Below is a small trained network, with its code and all its weights. Each question gives an input and a target symbol and asks what happens when units are switched off, that is, made to give their printed mean instead of their output.

import numpy as np


def w(rows, s, z=0):
    codes = np.array(rows[::2]) - 128.0
    scale = np.full(codes.shape[1], s)
    scale[-1] = z or s
    return codes * scale


def norm(h):
    return h / np.sqrt((h * h).mean(-1, keepdims=True) + 1e-5)


def f(y):
    return y / 2 * (1 + np.tanh(0.7978845608 * (y + 0.044715 * y**3)))


def softmax(a):
    e = np.exp(a - a.max(-1, keepdims=True))
    return e / e.sum(-1, keepdims=True)


def log_softmax(a):
    a = a - a.max(-1, keepdims=True)
    return a - np.log(np.exp(a).sum(-1, keepdims=True))


def net(x, mask):
    ids = ['αβγδεζηθπστψ'.index(c) for c in x.split()]
    T = len(ids)
    res = E[ids] + P[:T]
    r = norm(res)
    for j in range(3):
        rows = slice(3 * j, 3 * j + 3)
        q, k, v = (r @ M[0][rows].T for M in (Q, K, V))
        z = softmax(np.where(np.tri(T) > 0, q @ k.T / 3**0.5, -1e9)) @ v
        o = O[0][rows]
        res = res + np.where(mask[j], z, o[:, -1]) @ o[:, :-1]
    y = f(norm(res) @ A[0][:, :-1].T + A[0][:, -1])
    res = res + np.where(mask[3:11], y, B[0][:, -1]) @ B[0][:, :-1]
    return log_softmax(norm(res)[-1] @ U[:, :-1].T + U[:, -1])


Q, K, V, O, A, B = {}, {}, {}, {}, {}, {}
E = w([
[97,84,128,204],'α',
[119,91,139,152],'β',
[112,177,165,176],'γ',
[150,140,144,112],'δ',
[136,151,145,131],'ε',
[96,152,130,119],'ζ',
[150,148,162,98],'η',
[176,110,247,172],'θ',
[99,156,135,187],'π',
[151,101,126,100],'σ',
[128,125,157,134],'τ',
[107,132,107,66],'ψ',
],0.013)
P = w([
[157,225,71,58],'0',
[95,156,121,43],'1',
[68,121,142,43],'2',
[37,91,151,62],'3',
[18,67,170,67],'4',
[6,56,164,74],'5',
[9,55,157,80],'6',
[3,48,157,86],'7',
[23,65,159,82],'8',
[36,69,145,83],'9',
[36,82,164,72],'10',
],0.002)
Q[0] = w([
[103,143,233,127],'h0',
[99,182,229,116],'h0',
[94,45,2,163],'h0',
[101,155,179,61],'h1',
[48,106,182,102],'h1',
[77,144,237,120],'h1',
[58,122,108,116],'h2',
[61,99,225,71],'h2',
[223,116,53,153],'h2',
],0.0079)
K[0] = w([
[107,111,122,64],'h0',
[91,129,132,73],'h0',
[193,109,163,187],'h0',
[113,101,163,150],'h1',
[82,98,148,140],'h1',
[109,54,254,107],'h1',
[90,109,106,110],'h2',
[40,45,189,78],'h2',
[176,175,99,180],'h2',
],0.008)
V[0] = w([
[182,121,130,97],'h0',
[163,200,193,3],'h0',
[9,55,114,76],'h0',
[118,191,5,50],'h1',
[21,83,107,170],'h1',
[136,156,138,169],'h1',
[179,29,1,90],'h2',
[99,186,233,37],'h2',
[18,120,94,43],'h2',
],0.0036)
O[0] = w([
[150,90,49,113,141],'h0',
[185,144,88,183,253],'h0',
[136,168,151,71,166],'h0',
[1,90,99,61,10],'h1',
[130,185,41,128,107],'h1',
[127,16,191,109,128],'h1',
[143,45,99,78,56],'h2',
[168,174,68,109,243],'h2',
[85,219,123,52,162],'h2',
],0.0034,0.0036)
A[0] = w([
[166,104,54,109,252],'n0',
[106,38,158,188,171],'n1',
[208,105,117,92,95],'n2',
[190,85,118,68,154],'n3',
[62,204,47,167,54],'n4',
[169,253,119,98,252],'n5',
[137,158,163,150,174],'n6',
[67,179,95,204,107],'n7',
],0.0061,0.002)
B[0] = w([
[24,11,223,97,144],'n0',
[145,183,59,50,163],'n1',
[106,75,145,89,151],'n2',
[58,71,238,168,160],'n3',
[115,251,255,7,133],'n4',
[94,92,61,133,254],'n5',
[121,139,27,137,176],'n6',
[50,92,211,91,142],'n7',
],0.0039,0.0048)
U = w([
[21,87,137,212,49],'α',
[160,53,31,94,85],'β',
[153,53,93,121,69],'γ',
[60,45,163,36,229],'δ',
[167,216,32,208,73],'ε',
[175,128,230,174,112],'ζ',
[210,136,155,238,221],'η',
[219,115,125,26,102],'θ',
[108,233,144,188,3],'π',
[102,1,205,66,80],'σ',
[40,170,127,2,154],'τ',
[41,238,145,75,141],'ψ',
],0.0077,0.0061)

Each question gives the input, a string of symbols that net reads in full, and the target symbol t.
The units are the heads (3 rows each of Q, K, V and O) and the neurons (one row each of A and B). Each row of codes is followed by its name. A weight is (code - 128) times the scale printed after its matrix; where a second scale follows, it is the last column's (O, A, B and U).
mask holds one flag per unit, heads first, then neurons. A switched-off unit (its flag False) gives its mean, the last column of its rows in O or B, instead of its output. The means were averaged over made-up inputs and are rounded, as every weight is.
A unit's drop is (log p(t) with every unit on - log p(t) with that unit switched off) / (log p(t) with every unit on - log p(t) with every unit switched off).
The circuit of an input: a set's keep is (log p(t) with only the set's units on - log p(t) with every unit switched off) / (log p(t) with every unit on - log p(t) with every unit switched off). Starting from all 11 units, units are removed one at a time, each time the one whose removal leaves the highest keep (on an exact tie, the one counted first), for as long as the keep stays at least 0.8.
circuit, biggest first: the units of the circuit, biggest drop first
heads that matter: for each layer, one digit per head in row order, 1 if its drop is at least 0.15 and else 0, layers parted by /
drop when u is switched off: that unit's drop, to one decimal
input τ π σ θ δ θ θ θ η η, target η: circuit, biggest first => [h1 n1 n4 h0]
input θ γ τ θ β, target η: circuit, biggest first => [h1 n5]
input η ε ε η η θ σ δ β β, target β: circuit, biggest first => [n1]
input σ ε θ α η γ ψ δ α τ, target ε: heads that matter => 000
input η σ γ η ε θ τ, target η: heads that matter => 010
input τ θ δ ε, target η: circuit, biggest first => [h1 h0]
input ψ η γ π, target ψ: circuit, biggest first => [n4 h1]
input θ β θ ε ε ζ θ π θ δ, target η: circuit, biggest first => [n1 n4]
input η δ ψ σ σ δ, target δ: heads that matter => 001
input τ σ ε α η σ δ η β, target β: heads that matter => 000
input ζ α θ θ ε, target η: heads that matter => 010
input π θ η τ, target η: drop when h1 is switched off => 0.3
input θ β α α β θ ζ ε, target ε: drop when h1 is switched off => 0.2
input θ θ θ β, target η: circuit, biggest first => [h1]
input θ γ σ, target σ: drop when n3 is switched off => 0.1
input τ η η θ θ τ θ η, target η: drop when n1 is switched off => 0.2
